Below are the code and all the weights of a small trained network. Each question names an input and a class and asks about switching units off, where a switched-off unit gives its printed mean instead of its output.

import numpy as np


def w(rows, s, z=0):
    codes = np.array(rows[::2]) - 128.0
    scale = np.full(codes.shape[1], s)
    scale[-1] = z or s
    return codes * scale


def f(y):
    return np.maximum(y, 0)


def log_softmax(a):
    a = a - a.max(-1, keepdims=True)
    return a - np.log(np.exp(a).sum(-1, keepdims=True))


def net(x, mask):
    res = np.array(x, float).reshape(1, 6) / 4 @ E
    y = f(res @ A[0][:, :-1].T + A[0][:, -1])
    res = res + np.where(mask, y, B[0][:, -1]) @ B[0][:, :-1]
    return log_softmax(res[-1] @ U[:, :-1].T + U[:, -1])


A, B = {}, {}
E = w([
[146,123,134,143],'x0',
[229,254,90,115],'x1',
[211,52,129,78],'x2',
[135,165,63,247],'x3',
[119,133,127,120],'x4',
[89,164,160,73],'x5',
],0.0071)
A[0] = w([
[112,185,58,134,108],'neuron 0',
[138,110,191,106,180],'neuron 1',
[29,121,213,126,164],'neuron 2',
[183,136,124,124,113],'neuron 3',
[133,45,167,115,97],'neuron 4',
[110,75,138,199,179],'neuron 5',
[159,58,117,75,109],'neuron 6',
[2,167,132,133,251],'neuron 7',
[155,20,112,17,146],'neuron 8',
[175,150,101,70,201],'neuron 9',
[156,219,109,207,90],'neuron 10',
[103,54,249,60,134],'neuron 11',
[139,224,99,129,51],'neuron 12',
[76,185,66,184,69],'neuron 13',
[35,201,143,76,78],'neuron 14',
[151,189,58,90,49],'neuron 15',
[91,87,157,193,214],'neuron 16',
[103,12,226,141,69],'neuron 17',
[253,178,114,83,152],'neuron 18',
[113,109,51,159,211],'neuron 19',
[170,149,37,69,184],'neuron 20',
[117,73,168,103,161],'neuron 21',
],0.01,0.0032)
B[0] = w([
[91,229,126,139,180],'neuron 0',
[139,50,68,177,182],'neuron 1',
[111,97,162,80,210],'neuron 2',
[115,177,136,74,165],'neuron 3',
[85,100,129,177,197],'neuron 4',
[205,85,164,128,198],'neuron 5',
[3,139,61,185,196],'neuron 6',
[189,47,191,102,215],'neuron 7',
[48,137,33,149,254],'neuron 8',
[190,135,214,119,196],'neuron 9',
[104,192,169,167,225],'neuron 10',
[53,115,88,129,252],'neuron 11',
[95,120,89,167,191],'neuron 12',
[124,215,156,200,196],'neuron 13',
[162,167,117,130,175],'neuron 14',
[125,106,79,127,178],'neuron 15',
[240,93,191,28,203],'neuron 16',
[73,189,137,171,234],'neuron 17',
[131,98,138,26,238],'neuron 18',
[136,145,219,38,190],'neuron 19',
[112,110,160,93,197],'neuron 20',
[89,76,55,158,197],'neuron 21',
],0.0064,0.0082)
U = w([
[118,77,111,90,222],'0',
[119,205,217,104,155],'1',
[32,248,37,254,4],'2',
],0.0089,0.0024)

Each question gives the input, the list of numbers given to net, and the class t.
The units are the neurons (one row each of A and B). Each row of codes is followed by its name. A weight is (code - 128) times the scale printed after its matrix; where a second scale follows, it is the last column's (A, B and U).
mask holds one flag per neuron, in row order. A switched-off neuron (its flag False) gives its mean, the last column of its row in B, instead of its output. The means were averaged over made-up inputs and are rounded, as every weight is.
A unit's drop is (log p(t) with every unit on - log p(t) with that unit switched off) / (log p(t) with every unit on - log p(t) with every unit switched off).
The circuit of an input: a set's keep is (log p(t) with only the set's units on - log p(t) with every unit switched off) / (log p(t) with every unit on - log p(t) with every unit switched off). Starting from the 12 units with the biggest drops (on a tie, the unit counted first), units are removed one at a time, each time the one whose removal leaves the highest keep (on an exact tie, the one counted first), for as long as the keep stays at least 0.8.
units of the circuit, in order: the units of the circuit, biggest drop first
k most important neurons: the k neurons with the biggest drops, biggest first
drop when u is switched off: that unit's drop, to one decimal
input [6,-8,4,-2,-3,-5], class 2: most important neuron -> [neuron 17]
input [2,-6,2,-4,-5,3], class 2: units of the circuit, in order -> [neuron 17; neuron 8]
input [-8,-2,-8,-4,7,3], class 0: 3 most important neurons -> [neuron 7; neuron 10; neuron 17]
input [-8,-1,2,-3,6,0], class 2: 2 most important neurons -> [neuron 16; neuron 18]
input [7,-1,-4,8,5,7], class 1: 2 most important neurons -> [neuron 7; neuron 8]
input [-8,6,5,8,1,-3], class 1: 3 most important neurons -> [neuron 18; neuron 8; neuron 19]
input [8,8,-3,-1,5,-6], class 1: 2 most important neurons -> [neuron 18; neuron 8]
input [-7,-7,-8,-2,0,4], class 0: 2 most important neurons -> [neuron 7; neuron 10]
input [-3,-7,-3,4,8,-7], class 1: drop when neuron 13 is switched off -> 0.1
input [-1,-7,7,-3,2,-4], class 2: drop when neuron 1 is switched off -> 0.0
input [-5,-4,4,-4,-1,8], class 2: drop when neuron 17 is switched off -> 0.1
input [-5,-8,-1,5,0,2], class 1: drop when neuron 17 is switched off -> 0.2
